Here is a tiny trained network, its code and every weight. The questions are about switching its units off for an input and a class, where a switched-off unit gives its printed mean instead of its output.

import numpy as np


def w(rows, s, z=0):
    codes = np.array(rows[::2]) - 128.0
    scale = np.full(codes.shape[1], s)
    scale[-1] = z or s
    return codes * scale


def norm(h):
    return h / np.sqrt((h * h).mean(-1, keepdims=True) + 1e-5)


def f(y):
    return np.maximum(y, 0)


def log_softmax(a):
    a = a - a.max(-1, keepdims=True)
    return a - np.log(np.exp(a).sum(-1, keepdims=True))


def net(x, mask):
    res = np.array(x, float).reshape(1, 3) / 4 @ E
    u = 0
    for l in range(2):
        y = f(norm(res) @ A[l][:, :-1].T + A[l][:, -1])
        res = res + np.where(mask[u : u + 3], y, B[l][:, -1]) @ B[l][:, :-1]
        u += 3
    return log_softmax(norm(res)[-1] @ U[:, :-1].T + U[:, -1])


A, B = {}, {}
E = w([
[105,150,103,54,56],'x0',
[236,87,115,119,109],'x1',
[191,160,153,2,192],'x2',
],0.0051)
A[0] = w([
[103,149,141,187,63,255],'L0N0',
[181,97,152,129,115,54],'L0N1',
[254,149,111,146,76,16],'L0N2',
],0.0083,0.0032)
B[0] = w([
[187,153,76,83,137,253],'L0N0',
[77,129,215,124,86,158],'L0N1',
[1,52,225,35,168,197],'L0N2',
],0.0065,0.0054)
A[1] = w([
[121,102,195,223,246,201],'L1N0',
[188,186,196,35,224,143],'L1N1',
[15,255,174,145,146,1],'L1N2',
],0.0062,0.0016)
B[1] = w([
[157,124,96,2,71,206],'L1N0',
[135,78,28,215,87,254],'L1N1',
[139,25,220,110,117,185],'L1N2',
],0.009,0.0058)
U = w([
[127,109,96,93,100,162],'0',
[99,66,191,107,126,159],'1',
[143,124,62,209,110,162],'2',
[100,132,87,134,174,106],'3',
[142,197,231,176,251,22],'4',
[114,177,202,183,206,1],'5',
],0.013,0.0065)

Each question gives the input, the list of numbers given to net, and the class t.
The units are the neurons (one row each of A and B). Each row of codes is followed by its name. A weight is (code - 128) times the scale printed after its matrix; where a second scale follows, it is the last column's (A, B and U).
mask holds one flag per neuron, layer by layer. A switched-off neuron (its flag False) gives its mean, the last column of its row in B, instead of its output. The means were averaged over made-up inputs and are rounded, as every weight is.
A unit's drop is (log p(t) with every unit on - log p(t) with that unit switched off) / (log p(t) with every unit on - log p(t) with every unit switched off).
The circuit of an input: a set's keep is (log p(t) with only the set's units on - log p(t) with every unit switched off) / (log p(t) with every unit on - log p(t) with every unit switched off). Starting from all 6 units, units are removed one at a time, each time the one whose removal leaves the highest keep (on an exact tie, the one counted first), for as long as the keep stays at least 0.8.
circuit, biggest first: the units of the circuit, biggest drop first
unit that matters most: the unit with the biggest drop
top k neurons: the k neurons with the biggest drops, biggest first
k most important neurons of layer l: the k neurons of layer l with the biggest drops, biggest first
drop of u: that unit's drop, to one decimal
input [-4,-4,-2], class 0: top 2 neurons : L1N0, L0N2
input [5,-3,7], class 2: top 2 neurons : L1N1, L0N2
input [-6,5,-3], class 0: top 2 neurons : L1N0, L1N2
input [-4,2,5], class 2: circuit, biggest first : L1N1
input [1,8,3], class 1: top 3 neurons : L0N2, L0N0, L0N1
input [-8,-6,1], class 0: top 2 neurons : L1N0, L0N2
input [1,3,8], class 2: circuit, biggest first : L1N1, L1N0
input [-8,5,-7], class 0: top 2 neurons : L1N0, L1N1
input [1,-6,-5], class 1: 2 most important neurons of layer 1 : L1N2, L1N1
input [4,-5,1], class 1: top 4 neurons : L1N2, L1N0, L1N1, L0N0
input [4,-5,3], class 1: circuit, biggest first : L1N2, L0N0
input [-8,-8,8], class 0: circuit, biggest first : L1N0, L1N1
input [3,8,3], class 1: top 2 neurons : L0N2, L0N0
input [1,-5,-2], class 1: unit that matters most : L1N2
input [3,7,-5], class 1: top 2 neurons : L0N2, L1N1
input [-8,5,-1], class 0: top 2 neurons : L1N0, L1N2
input [6,-4,7], class 2: top 4 neurons : L1N1, L0N2, L1N0, L0N1
input [-2,5,-3], class 1: top 2 neurons : L0N2, L1N1
input [-2,2,4], class 2: 2 most important neurons of layer 1 : L1N1, L1N2
input [1,8,1], class 1: unit that matters most : L0N2
input [-6,-3,-4], class 0: 2 most important neurons of layer 1 : L1N0, L1N1
input [-6,-2,8], class 2: drop of L1N0 : -0.1
input [-8,3,0], class 0: 2 most important neurons of layer 1 : L1N0, L1N2
